Below are the code and all the weights of a small trained network. Each question names an input and a class and asks about switching units off, where a switched-off unit gives its printed mean instead of its output.

import numpy as np


def w(rows, s, z=0):
    codes = np.array(rows[::2]) - 128.0
    scale = np.full(codes.shape[1], s)
    scale[-1] = z or s
    return codes * scale


def f(y):
    return y / 2 * (1 + np.tanh(0.7978845608 * (y + 0.044715 * y**3)))


def log_softmax(a):
    a = a - a.max(-1, keepdims=True)
    return a - np.log(np.exp(a).sum(-1, keepdims=True))


def net(x, mask):
    res = np.array(x, float).reshape(1, 8) / 4 @ E
    y = f(res @ A[0][:, :-1].T + A[0][:, -1])
    res = res + np.where(mask, y, B[0][:, -1]) @ B[0][:, :-1]
    return log_softmax(res[-1] @ U[:, :-1].T + U[:, -1])


A, B = {}, {}
E = w([
[168,152,170,122,58,91,207,176,120],'x0',
[135,76,142,200,163,101,144,9,166],'x1',
[55,98,35,219,140,37,143,139,110],'x2',
[154,109,53,89,130,191,95,104,125],'x3',
[2,55,176,153,122,181,42,163,99],'x4',
[95,80,95,153,78,129,143,151,108],'x5',
[66,98,133,169,47,196,194,151,136],'x6',
[101,56,134,133,108,64,55,170,66],'x7',
],0.0055)
A[0] = w([
[134,128,89,144,162,39,149,126,129,116],'n1',
[177,85,104,103,93,115,25,141,105,28],'n2',
[101,130,119,122,102,142,131,194,96,128],'n3',
[129,124,186,74,184,175,67,119,137,13],'n4',
[95,133,110,123,78,142,115,221,116,93],'n5',
[196,149,136,99,124,137,208,101,151,254],'n6',
[147,88,101,111,110,104,79,120,107,125],'n7',
[178,152,52,117,130,170,192,74,145,20],'n8',
[121,220,188,120,174,181,99,120,138,101],'n9',
[124,140,93,151,138,25,125,118,128,126],'n10',
[102,121,128,141,126,132,133,134,123,177],'n11',
[58,100,115,132,101,127,130,220,130,233],'n12',
[130,115,107,118,159,76,144,130,129,115],'n13',
[95,131,116,125,82,145,124,211,104,141],'n14',
[2,52,117,209,112,147,146,57,130,31],'n15',
[189,146,206,129,78,92,170,140,127,10],'n16',
[176,154,200,131,98,107,196,136,139,30],'n17',
[139,142,159,128,118,120,152,125,140,85],'n18',
[164,170,77,129,128,178,152,88,127,64],'n19',
[132,133,92,164,143,24,127,124,121,130],'n20',
],0.012,0.0012)
B[0] = w([
[120,177,103,151,132,66,111,146,116,186],'n1',
[120,54,112,75,170,124,100,104,106,172],'n2',
[83,153,108,103,104,161,137,131,120,175],'n3',
[140,155,185,126,181,162,43,125,119,177],'n4',
[75,155,108,86,92,166,133,149,117,193],'n5',
[210,132,123,99,103,125,204,120,142,223],'n6',
[134,79,114,113,140,103,118,130,103,156],'n7',
[214,122,57,125,104,161,122,132,155,203],'n8',
[150,205,182,154,138,156,124,112,137,183],'n9',
[100,166,93,163,139,70,119,127,114,192],'n10',
[117,119,136,135,105,136,123,128,130,144],'n11',
[67,120,100,118,80,182,125,160,132,217],'n12',
[120,146,109,134,127,93,117,124,117,151],'n13',
[67,157,114,91,105,157,134,163,135,193],'n14',
[118,49,188,254,94,138,157,128,170,254],'n15',
[86,119,178,96,143,100,205,107,111,187],'n16',
[140,97,175,73,139,86,196,128,99,193],'n17',
[140,124,144,117,135,120,154,128,112,143],'n18',
[198,127,98,140,109,145,116,130,158,176],'n19',
[98,167,90,169,152,65,120,136,123,199],'n20',
],0.025,0.0095)
U = w([
[119,5,82,62,221,120,25,95,51,74],'0',
[102,23,174,239,92,148,122,124,200,83],'1',
[254,149,17,103,89,157,145,100,213,165],'2',
[171,201,194,116,217,198,32,83,144,82],'3',
[99,189,25,185,165,9,105,144,94,175],'4',
[44,150,62,55,58,215,113,208,104,254],'5',
[164,127,197,48,128,84,233,93,97,65],'6',
],0.0043,0.00054)

Each question gives the input, the list of numbers given to net, and the class t.
The units are the neurons (one row each of A and B). Each row of codes is followed by its name. A weight is (code - 128) times the scale printed after its matrix; where a second scale follows, it is the last column's (A, B and U).
mask holds one flag per neuron, in row order. A switched-off neuron (its flag False) gives its mean, the last column of its row in B, instead of its output. The means were averaged over made-up inputs and are rounded, as every weight is.
A unit's drop is (log p(t) with every unit on - log p(t) with that unit switched off) / (log p(t) with every unit on - log p(t) with every unit switched off).
The circuit of an input: a set's keep is (log p(t) with only the set's units on - log p(t) with every unit switched off) / (log p(t) with every unit on - log p(t) with every unit switched off). Starting from the 12 units with the biggest drops (on a tie, the unit counted first), units are removed one at a time, each time the one whose removal leaves the highest keep (on an exact tie, the one counted first), for as long as the keep stays at least 0.8.
units of the circuit, in order: the units of the circuit, biggest drop first
unit that matters most: the unit with the biggest drop
k most important neurons: the k neurons with the biggest drops, biggest first
drop of u: that unit's drop, to one decimal
input [3,-2,-8,-4,3,-8,-3,-2], class 3: unit that matters most -> n4
input [8,1,1,-4,8,-1,-6,0], class 5: units of the circuit, in order -> n15, n12
input [0,5,-3,6,1,-4,1,0], class 3: units of the circuit, in order -> n4, n15, n12
input [5,7,-1,3,3,2,0,-7], class 2: units of the circuit, in order -> n8, n6
input [4,7,5,-4,-6,-4,5,1], class 4: 3 most important neurons -> n20, n10, n1
input [-3,5,-7,-8,-5,3,-3,7], class 6: 2 most important neurons -> n16, n17
input [3,-2,7,-2,-7,3,8,-4], class 2: 3 most important neurons -> n8, n6, n19
input [7,2,3,8,4,0,-5,2], class 0: 2 most important neurons -> n2, n15
input [3,6,-8,6,8,-1,-1,5], class 0: 2 most important neurons -> n2, n7
input [7,-3,0,6,-6,-3,6,5], class 6: 3 most important neurons -> n16, n17, n6
input [-7,-7,6,4,-2,-3,4,-5], class 2: 2 most important neurons -> n8, n19
input [-1,-1,-2,3,1,7,-5,-3], class 0: 3 most important neurons -> n15, n6, n9
input [8,-5,-3,5,-5,3,-1,-2], class 6: 2 most important neurons -> n16, n17
input [6,3,-8,-1,6,3,-7,4], class 3: units of the circuit, in order -> n4
input [-6,1,4,7,-5,-5,3,4], class 4: 2 most important neurons -> n6, n1
input [8,7,1,-8,-7,6,-8,2], class 4: 2 most important neurons -> n20, n10
input [-1,3,-1,-4,-2,-3,-3,6], class 4: drop of n13 -> 0.0
input [-4,-1,2,0,5,1,-6,-4], class 3: drop of n4 -> 0.2
input [5,5,5,-1,-4,-1,2,-2], class 4: drop of n20 -> 0.4
input [5,6,4,-3,6,0,-7,2], class 4: units of the circuit, in order -> n20
